Below is a small trained network, with its code and all its weights. Each question gives an input and a class and asks what happens when units are switched off, that is, made to give their printed mean instead of their output.

import numpy as np


def w(rows, s, z=0):
    codes = np.array(rows[::2]) - 128.0
    scale = np.full(codes.shape[1], s)
    scale[-1] = z or s
    return codes * scale


def f(y):
    return y / 2 * (1 + np.tanh(0.7978845608 * (y + 0.044715 * y**3)))


def log_softmax(a):
    a = a - a.max(-1, keepdims=True)
    return a - np.log(np.exp(a).sum(-1, keepdims=True))


def net(x, mask):
    res = np.array(x, float).reshape(1, 7) / 4 @ E
    y = f(res @ A[0][:, :-1].T + A[0][:, -1])
    res = res + np.where(mask, y, B[0][:, -1]) @ B[0][:, :-1]
    return log_softmax(res[-1] @ U[:, :-1].T + U[:, -1])


A, B = {}, {}
E = w([
[131,126,129,129],'x0',
[129,128,125,126],'x1',
[132,133,137,137],'x2',
[138,52,238,75],'x3',
[127,127,130,127],'x4',
[207,216,143,65],'x5',
[246,61,78,164],'x6',
],0.012)
A[0] = w([
[102,126,118,190,136],'N0',
[134,58,104,194,97],'N1',
[138,178,134,152,118],'N2',
[143,81,129,124,113],'N3',
[19,152,186,106,76],'N4',
[35,80,98,203,120],'N5',
[101,201,111,93,143],'N6',
[183,117,49,90,181],'N7',
[115,180,145,140,143],'N8',
[125,142,70,181,199],'N9',
[42,136,150,93,154],'N10',
[124,250,132,120,150],'N11',
[114,159,28,200,122],'N12',
[138,76,122,107,127],'N13',
[147,26,153,126,126],'N14',
[131,115,186,88,142],'N15',
[201,121,99,154,28],'N16',
[69,132,167,128,40],'N17',
[119,125,128,131,114],'N18',
[200,169,162,72,102],'N19',
[131,78,144,170,109],'N20',
[182,135,67,110,7],'N21',
[172,123,103,138,58],'N22',
[45,117,140,77,47],'N23',
[126,161,136,139,113],'N24',
[48,151,187,128,195],'N25',
[166,65,146,134,114],'N26',
],0.014,0.012)
B[0] = w([
[206,65,134,106,173],'N0',
[73,177,162,209,180],'N1',
[77,128,192,126,154],'N2',
[105,151,77,198,149],'N3',
[244,100,122,149,228],'N4',
[211,60,114,32,234],'N5',
[25,238,55,170,205],'N6',
[161,122,183,182,220],'N7',
[50,160,99,89,171],'N8',
[144,93,162,10,229],'N9',
[184,111,130,67,226],'N10',
[3,189,124,165,236],'N11',
[247,18,165,98,240],'N12',
[116,197,150,198,154],'N13',
[94,185,100,211,199],'N14',
[188,34,63,134,188],'N15',
[135,69,144,18,163],'N16',
[209,107,166,198,157],'N17',
[155,186,131,111,125],'N18',
[217,37,107,52,202],'N19',
[61,201,99,231,157],'N20',
[56,155,45,2,150],'N21',
[157,105,128,27,144],'N22',
[222,14,244,202,175],'N23',
[97,136,177,119,138],'N24',
[141,85,78,28,252],'N25',
[50,135,172,189,174],'N26',
],0.0057,0.014)
U = w([
[187,60,148,25,188],'0',
[250,48,156,141,254],'1',
[42,122,150,171,15],'2',
],0.011,0.00083)

Each question gives the input, the list of numbers given to net, and the class t.
The units are the neurons (one row each of A and B). Each row of codes is followed by its name. A weight is (code - 128) times the scale printed after its matrix; where a second scale follows, it is the last column's (A, B and U).
mask holds one flag per neuron, in row order. A switched-off neuron (its flag False) gives its mean, the last column of its row in B, instead of its output. The means were averaged over made-up inputs and are rounded, as every weight is.
A unit's drop is (log p(t) with every unit on - log p(t) with that unit switched off) / (log p(t) with every unit on - log p(t) with every unit switched off).
The circuit of an input: a set's keep is (log p(t) with only the set's units on - log p(t) with every unit switched off) / (log p(t) with every unit on - log p(t) with every unit switched off). Starting from the 12 units with the biggest drops (on a tie, the unit counted first), units are removed one at a time, each time the one whose removal leaves the highest keep (on an exact tie, the one counted first), for as long as the keep stays at least 0.8.
units of the circuit, in order: the units of the circuit, biggest drop first
k most important neurons: the k neurons with the biggest drops, biggest first
drop when u is switched off: that unit's drop, to one decimal
input [-4,-3,-4,6,-6,-2,-8], class 1: 3 most important neurons -> [N23; N4; N17]
input [-8,-3,6,-7,8,-8,-4], class 0: units of the circuit, in order -> [N5]
input [-5,0,6,2,4,-2,-6], class 1: 4 most important neurons -> [N4; N23; N17; N9]
input [1,-8,6,-4,-5,4,5], class 0: units of the circuit, in order -> [N21; N16]
input [-2,5,2,0,0,6,-8], class 2: 2 most important neurons -> [N11; N6]
input [8,4,-6,-6,1,1,4], class 0: 2 most important neurons -> [N9; N21]
input [-6,-2,6,0,8,8,6], class 0: 2 most important neurons -> [N21; N16]
input [3,7,5,7,-5,-5,-8], class 1: 2 most important neurons -> [N23; N4]
input [-3,2,-2,7,4,-7,-7], class 1: drop when N23 is switched off -> 0.1
input [6,-8,7,-2,1,8,0], class 2: drop when N11 is switched off -> 0.2
input [6,-5,-3,5,4,-3,-1], class 1: drop when N18 is switched off -> 0.0
